Below are the code and all the weights of a small trained network. Each question names an input and a class and asks about switching units off, where a switched-off unit gives its printed mean instead of its output.

import numpy as np


def w(rows, s, z=0):
    codes = np.array(rows[::2]) - 128.0
    scale = np.full(codes.shape[1], s)
    scale[-1] = z or s
    return codes * scale


def f(y):
    return y / 2 * (1 + np.tanh(0.7978845608 * (y + 0.044715 * y**3)))


def log_softmax(a):
    a = a - a.max(-1, keepdims=True)
    return a - np.log(np.exp(a).sum(-1, keepdims=True))


def net(x, mask):
    res = np.array(x, float).reshape(1, 7) / 4 @ E
    y = f(res @ A[0][:, :-1].T + A[0][:, -1])
    res = res + np.where(mask, y, B[0][:, -1]) @ B[0][:, :-1]
    return log_softmax(res[-1] @ U[:, :-1].T + U[:, -1])


A, B = {}, {}
E = w([
[131,128,128,129,128,128],'x0',
[120,12,144,67,131,107],'x1',
[125,128,128,127,129,126],'x2',
[126,128,128,128,128,129],'x3',
[98,147,135,115,14,84],'x4',
[127,128,128,129,127,130],'x5',
[133,113,247,160,131,147],'x6',
],0.014)
A[0] = w([
[149,40,206,129,163,137,113],'n0',
[121,154,204,130,113,143,29],'n1',
[118,130,136,151,133,120,117],'n2',
[131,142,113,129,103,135,120],'n3',
[125,100,33,105,150,123,78],'n4',
[121,105,49,103,153,124,64],'n5',
[123,14,104,80,89,113,17],'n6',
[121,142,156,151,107,133,57],'n7',
[109,149,105,123,107,122,136],'n8',
[122,120,154,142,167,145,97],'n9',
[137,148,240,158,109,131,56],'n10',
[123,121,139,127,93,132,149],'n11',
[130,94,134,129,156,124,91],'n12',
[139,147,90,135,252,158,64],'n13',
[119,119,162,104,148,135,139],'n14',
[127,119,153,132,169,130,101],'n15',
[137,154,96,141,121,125,107],'n16',
[137,136,95,144,226,137,164],'n17',
[118,216,51,131,83,121,141],'n18',
[109,117,162,115,51,100,6],'n19',
[122,121,149,114,155,125,106],'n20',
[133,137,131,123,134,123,143],'n21',
[132,86,129,122,171,149,98],'n22',
[129,128,135,118,127,128,139],'n23',
[144,233,161,169,163,146,56],'n24',
],0.021,0.017)
B[0] = w([
[123,55,136,131,210,129,245],'n0',
[147,191,121,135,95,115,158],'n1',
[102,130,126,134,115,131,131],'n2',
[115,150,129,129,153,139,149],'n3',
[139,64,154,134,79,129,192],'n4',
[119,58,127,126,95,141,175],'n5',
[130,217,121,133,3,120,204],'n6',
[122,159,115,143,120,123,138],'n7',
[133,161,111,125,161,119,166],'n8',
[105,115,121,136,182,145,160],'n9',
[128,177,113,117,25,130,201],'n10',
[131,140,118,132,101,131,162],'n11',
[136,121,131,124,183,141,153],'n12',
[134,214,112,129,56,122,216],'n13',
[126,100,127,121,166,126,166],'n14',
[142,120,122,117,195,116,158],'n15',
[124,157,128,134,166,126,160],'n16',
[127,108,137,121,41,123,227],'n17',
[130,215,120,130,196,129,254],'n18',
[128,17,147,125,107,133,166],'n19',
[129,120,126,119,181,127,145],'n20',
[111,132,130,130,118,116,136],'n21',
[123,113,131,140,202,129,175],'n22',
[117,123,130,140,119,150,135],'n23',
[129,15,141,120,65,131,205],'n24',
],0.04,0.022)
U = w([
[124,218,106,132,135,121,197],'0',
[120,100,140,127,146,133,167],'1',
[114,178,116,135,248,128,4],'2',
],0.011,0.0037)

Each question gives the input, the list of numbers given to net, and the class t.
The units are the neurons (one row each of A and B). Each row of codes is followed by its name. A weight is (code - 128) times the scale printed after its matrix; where a second scale follows, it is the last column's (A, B and U).
mask holds one flag per neuron, in row order. A switched-off neuron (its flag False) gives its mean, the last column of its row in B, instead of its output. The means were averaged over made-up inputs and are rounded, as every weight is.
A unit's drop is (log p(t) with every unit on - log p(t) with that unit switched off) / (log p(t) with every unit on - log p(t) with every unit switched off).
The circuit of an input: a set's keep is (log p(t) with only the set's units on - log p(t) with every unit switched off) / (log p(t) with every unit on - log p(t) with every unit switched off). Starting from the 12 units with the biggest drops (on a tie, the unit counted first), units are removed one at a time, each time the one whose removal leaves the highest keep (on an exact tie, the one counted first), for as long as the keep stays at least 0.8.
units of the circuit, in order: the units of the circuit, biggest drop first
top k neurons: the k neurons with the biggest drops, biggest first
drop when u is switched off: that unit's drop, to one decimal
input [4,7,5,8,0,-4,5], class 2: top 3 neurons	(n0; n24; n17)
input [-3,-8,-2,-8,-5,-7,3], class 1: units of the circuit, in order	(n24)
input [-5,7,-2,3,7,-1,0], class 0: top 3 neurons	(n6; n24; n4)
input [-5,-4,8,0,1,7,-2], class 2: top 3 neurons	(n6; n13; n10)
input [5,7,0,-4,4,-7,0], class 0: top 4 neurons	(n6; n24; n4; n5)
input [-3,-3,-4,3,0,6,7], class 1: top 3 neurons	(n24; n18; n13)
input [-3,-4,-1,8,1,-3,-8], class 2: top 3 neurons	(n18; n6; n10)
input [-5,-1,7,2,0,-5,5], class 1: top 4 neurons	(n18; n13; n6; n8)
input [1,3,5,1,-5,8,-8], class 1: top 2 neurons	(n4; n5)
input [-8,5,6,5,-2,-7,-8], class 1: top 3 neurons	(n4; n5; n18)
input [-4,-6,-4,3,-3,3,4], class 1: top 2 neurons	(n24; n18)
input [3,1,8,-3,-1,3,-2], class 1: top 3 neurons	(n18; n6; n13)
input [-8,1,-2,-7,-2,0,0], class 1: top 2 neurons	(n18; n6)
input [-7,-5,4,3,-8,3,7], class 1: units of the circuit, in order	(n24)
input [-8,6,-6,3,-8,5,1], class 2: drop when n12 is switched off	0.1
input [-8,1,-3,-6,3,1,5], class 1: drop when n19 is switched off	0.8
input [-4,0,-5,1,6,7,-8], class 2: drop when n13 is switched off	0.4
